Here is a tiny trained network, its code and every weight. The questions are about switching its units off for an input and a class, where a switched-off unit gives its printed mean instead of its output.

import numpy as np


def w(rows, s, z=0):
    codes = np.array(rows[::2]) - 128.0
    scale = np.full(codes.shape[1], s)
    scale[-1] = z or s
    return codes * scale


def f(y):
    return np.maximum(y, 0)


def log_softmax(a):
    a = a - a.max(-1, keepdims=True)
    return a - np.log(np.exp(a).sum(-1, keepdims=True))


def net(x, mask):
    res = np.array(x, float).reshape(1, 4) / 4 @ E
    y = f(res @ A[0][:, :-1].T + A[0][:, -1])
    res = res + np.where(mask, y, B[0][:, -1]) @ B[0][:, :-1]
    return log_softmax(res[-1] @ U[:, :-1].T + U[:, -1])


A, B = {}, {}
E = w([
[95,105,197,252],'x0',
[146,15,127,124],'x1',
[176,124,48,231],'x2',
[50,109,73,114],'x3',
],0.011)
A[0] = w([
[176,121,40,200,144],'neuron 0',
[212,154,177,127,82],'neuron 1',
[218,165,204,170,180],'neuron 2',
[103,252,134,147,104],'neuron 3',
[61,120,200,218,4],'neuron 4',
[161,151,55,44,182],'neuron 5',
[49,131,89,161,140],'neuron 6',
],0.012,0.0022)
B[0] = w([
[21,75,161,73,250],'neuron 0',
[54,145,64,94,202],'neuron 1',
[68,122,55,106,245],'neuron 2',
[84,1,139,232,217],'neuron 3',
[221,93,5,94,241],'neuron 4',
[164,39,51,168,254],'neuron 5',
[120,157,73,60,185],'neuron 6',
],0.0086,0.01)
U = w([
[52,103,150,83,219],'0',
[190,96,95,153,40],'1',
[111,52,179,171,200],'2',
[52,179,93,60,139],'3',
[114,140,171,137,160],'4',
[164,250,204,123,4],'5',
[169,233,230,125,29],'6',
],0.011,0.0044)

Each question gives the input, the list of numbers given to net, and the class t.
The units are the neurons (one row each of A and B). Each row of codes is followed by its name. A weight is (code - 128) times the scale printed after its matrix; where a second scale follows, it is the last column's (A, B and U).
mask holds one flag per neuron, in row order. A switched-off neuron (its flag False) gives its mean, the last column of its row in B, instead of its output. The means were averaged over made-up inputs and are rounded, as every weight is.
A unit's drop is (log p(t) with every unit on - log p(t) with that unit switched off) / (log p(t) with every unit on - log p(t) with every unit switched off).
The circuit of an input: a set's keep is (log p(t) with only the set's units on - log p(t) with every unit switched off) / (log p(t) with every unit on - log p(t) with every unit switched off). Starting from all 7 units, units are removed one at a time, each time the one whose removal leaves the highest keep (on an exact tie, the one counted first), for as long as the keep stays at least 0.8.
circuit, biggest first: the units of the circuit, biggest drop first
top k neurons: the k neurons with the biggest drops, biggest first
drop of u: that unit's drop, to one decimal
input [-4,3,-1,2], class 1: top 2 neurons => [neuron 0; neuron 5]
input [-7,-2,-5,-7], class 1: top 3 neurons => [neuron 5; neuron 0; neuron 6]
input [-7,-2,7,2], class 0: circuit, biggest first => [neuron 0]
input [-6,8,1,8], class 2: top 2 neurons => [neuron 4; neuron 5]
input [4,-2,-4,-6], class 3: circuit, biggest first => [neuron 2; neuron 1]
input [-1,3,-3,-7], class 3: top 2 neurons => [neuron 3; neuron 1]
input [4,-6,1,5], class 2: top 3 neurons => [neuron 3; neuron 2; neuron 1]
input [2,-8,5,-6], class 2: top 2 neurons => [neuron 3; neuron 6]
input [5,-4,-4,0], class 1: top 3 neurons => [neuron 4; neuron 0; neuron 1]
input [2,-3,6,1], class 0: top 2 neurons => [neuron 0; neuron 5]
input [-3,-7,8,4], class 0: circuit, biggest first => [neuron 0; neuron 3]
input [-8,-4,-7,-8], class 1: top 2 neurons => [neuron 5; neuron 0]
input [-4,3,5,-2], class 0: top 3 neurons => [neuron 0; neuron 4; neuron 3]
input [-2,-4,3,-7], class 3: circuit, biggest first => [neuron 1]
input [3,-6,1,-2], class 2: top 2 neurons => [neuron 3; neuron 6]
input [-3,-6,2,4], class 2: circuit, biggest first => [neuron 3; neuron 2]
input [5,0,-4,-8], class 3: drop of neuron 1 => 0.2
input [6,-6,-3,-3], class 1: drop of neuron 4 => 1.3
input [-6,-6,4,-1], class 1: drop of neuron 5 => 0.9
input [-8,4,0,2], class 1: circuit, biggest first => [neuron 5]
